Here is a tiny trained network, its code and every weight. The questions are about switching its units off for an input and a class, where a switched-off unit gives its printed mean instead of its output.

import numpy as np


def w(rows, s, z=0):
    codes = np.array(rows[::2]) - 128.0
    scale = np.full(codes.shape[1], s)
    scale[-1] = z or s
    return codes * scale


def norm(h):
    return h / np.sqrt((h * h).mean(-1, keepdims=True) + 1e-5)


def f(y):
    return np.maximum(y, 0)


def log_softmax(a):
    a = a - a.max(-1, keepdims=True)
    return a - np.log(np.exp(a).sum(-1, keepdims=True))


def net(x, mask):
    res = np.array(x, float).reshape(1, 8) / 4 @ E
    u = 0
    for l in range(4):
        y = f(norm(res) @ A[l][:, :-1].T + A[l][:, -1])
        res = res + np.where(mask[u : u + 3], y, B[l][:, -1]) @ B[l][:, :-1]
        u += 3
    return log_softmax(norm(res)[-1] @ U[:, :-1].T + U[:, -1])


A, B = {}, {}
E = w([
[125,139,133,151,117,132,112,159,143],'x0',
[154,128,181,173,253,231,142,120,90],'x1',
[123,125,135,109,124,129,133,124,117],'x2',
[141,101,102,136,117,120,155,140,137],'x3',
[145,34,130,205,161,81,57,140,19],'x4',
[135,119,141,99,124,140,125,135,115],'x5',
[144,203,103,67,214,38,129,217,59],'x6',
[131,100,116,112,131,132,140,134,131],'x7',
],0.0044)
A[0] = w([
[180,165,230,143,233,190,254,108,187,3],'0.n0',
[146,156,78,174,207,224,175,132,37,113],'0.n1',
[167,229,131,47,189,83,222,169,140,6],'0.n2',
],0.0046,0.0013)
B[0] = w([
[63,62,47,208,3,200,120,195,36,254],'0.n0',
[207,183,179,173,178,55,123,206,170,254],'0.n1',
[39,139,133,187,151,103,131,244,232,245],'0.n2',
],0.0076,0.0033)
A[1] = w([
[89,159,118,126,41,239,216,117,168,8],'1.n0',
[58,190,101,18,160,153,81,156,229,133],'1.n1',
[124,207,93,35,81,147,132,109,255,140],'1.n2',
],0.0039,0.0016)
B[1] = w([
[254,215,48,96,217,148,67,96,37,237],'1.n0',
[192,125,150,168,13,80,245,141,144,230],'1.n1',
[237,202,134,102,125,88,182,86,112,251],'1.n2',
],0.0073,0.0032)
A[2] = w([
[88,29,147,148,4,92,136,48,130,4],'2.n0',
[128,122,246,220,206,209,210,141,118,87],'2.n1',
[197,62,221,249,150,95,97,106,174,42],'2.n2',
],0.003,0.00017)
B[2] = w([
[123,140,241,187,177,150,39,66,184,207],'2.n0',
[160,149,106,120,237,205,236,92,190,237],'2.n1',
[118,85,238,80,54,106,191,2,95,250],'2.n2',
],0.0083,0.0024)
A[3] = w([
[60,137,169,103,131,122,19,71,58,148],'3.n0',
[128,152,157,182,154,1,139,217,39,253],'3.n1',
[110,114,77,87,66,19,90,221,86,80],'3.n2',
],0.0042,0.00069)
B[3] = w([
[59,155,144,113,55,152,122,129,181,171],'3.n0',
[115,63,79,2,180,123,40,121,142,254],'3.n1',
[27,171,138,140,99,154,154,20,48,197],'3.n2',
],0.0085,0.0046)
U = w([
[224,203,78,113,70,127,153,64,152,123],'0',
[85,87,206,170,55,114,65,93,194,253],'1',
[85,184,93,79,74,42,184,174,180,115],'2',
[35,118,66,42,144,105,51,77,85,34],'3',
[152,126,49,201,95,233,135,152,70,154],'4',
[162,76,220,193,164,168,224,92,111,44],'5',
[66,153,89,166,177,162,130,245,202,131],'6',
[192,96,134,88,249,98,66,164,112,98],'7',
],0.012,0.0016)

Each question gives the input, the list of numbers given to net, and the class t.
The units are the neurons (one row each of A and B). Each row of codes is followed by its name. A weight is (code - 128) times the scale printed after its matrix; where a second scale follows, it is the last column's (A, B and U).
mask holds one flag per neuron, layer by layer. A switched-off neuron (its flag False) gives its mean, the last column of its row in B, instead of its output. The means were averaged over made-up inputs and are rounded, as every weight is.
A unit's drop is (log p(t) with every unit on - log p(t) with that unit switched off) / (log p(t) with every unit on - log p(t) with every unit switched off).
The circuit of an input: a set's keep is (log p(t) with only the set's units on - log p(t) with every unit switched off) / (log p(t) with every unit on - log p(t) with every unit switched off). Starting from all 12 units, units are removed one at a time, each time the one whose removal leaves the highest keep (on an exact tie, the one counted first), for as long as the keep stays at least 0.8.
circuit, biggest first: the units of the circuit, biggest drop first
unit that matters most: the unit with the biggest drop
k most important neurons: the k neurons with the biggest drops, biggest first
top k neurons in layer l: the k neurons of layer l with the biggest drops, biggest first
drop when u is switched off: that unit's drop, to one decimal
input [2,7,5,8,-6,-6,4,1], class 6: 2 most important neurons -> (0.n2, 0.n1)
input [0,-5,-8,7,-1,-4,0,-7], class 0: unit that matters most -> 0.n0
input [1,7,-2,-7,-3,6,1,-2], class 6: 3 most important neurons -> (0.n1, 0.n0, 0.n2)
input [0,-3,-5,-3,0,-2,-6,8], class 0: 2 most important neurons -> (1.n0, 0.n0)
input [2,1,0,-3,4,-5,0,-4], class 5: 2 most important neurons -> (2.n2, 1.n0)
input [-5,3,-5,-4,-1,-7,-8,-5], class 4: circuit, biggest first -> (1.n0, 0.n0)
input [-8,-2,4,5,3,-7,0,-8], class 1: circuit, biggest first -> (1.n0, 2.n0)
input [-3,-2,7,8,2,0,8,-3], class 3: 2 most important neurons -> (3.n1, 3.n2)
input [-5,1,-3,-8,-5,-6,2,8], class 6: 2 most important neurons -> (0.n2, 0.n0)
input [-7,7,-6,8,-5,-8,3,8], class 6: top 2 neurons in layer 0 -> (0.n2, 0.n1)
input [5,-7,-3,2,8,1,1,4], class 3: 2 most important neurons -> (3.n1, 1.n1)
input [-6,-7,8,8,-1,-1,-6,6], class 0: 2 most important neurons -> (1.n0, 1.n2)
input [0,-7,-1,3,-2,-4,-7,-8], class 0: 2 most important neurons -> (1.n0, 1.n2)
input [-3,-4,1,-8,0,0,-6,4], class 0: 4 most important neurons -> (1.n0, 0.n0, 1.n2, 3.n1)
input [4,5,4,-6,-5,-7,-6,4], class 4: circuit, biggest first -> (0.n0)
input [-3,3,2,-8,-7,1,2,-6], class 6: top 2 neurons in layer 0 -> (0.n2, 0.n0)
input [7,1,-3,-1,-2,5,6,-4], class 6: 2 most important neurons -> (0.n2, 2.n2)
input [-1,7,1,5,0,-2,1,1], class 6: top 2 neurons in layer 3 -> (3.n2, 3.n1)
input [3,-3,7,1,4,-6,7,8], class 3: drop when 3.n2 is switched off -> 0.2
input [-8,-7,-4,3,1,-5,3,-1], class 3: circuit, biggest first -> (3.n1)
input [0,2,-6,-7,-1,6,1,2], class 6: drop when 0.n1 is switched off -> 0.2
input [1,-8,7,6,3,-8,1,-4], class 3: drop when 1.n1 is switched off -> 0.1
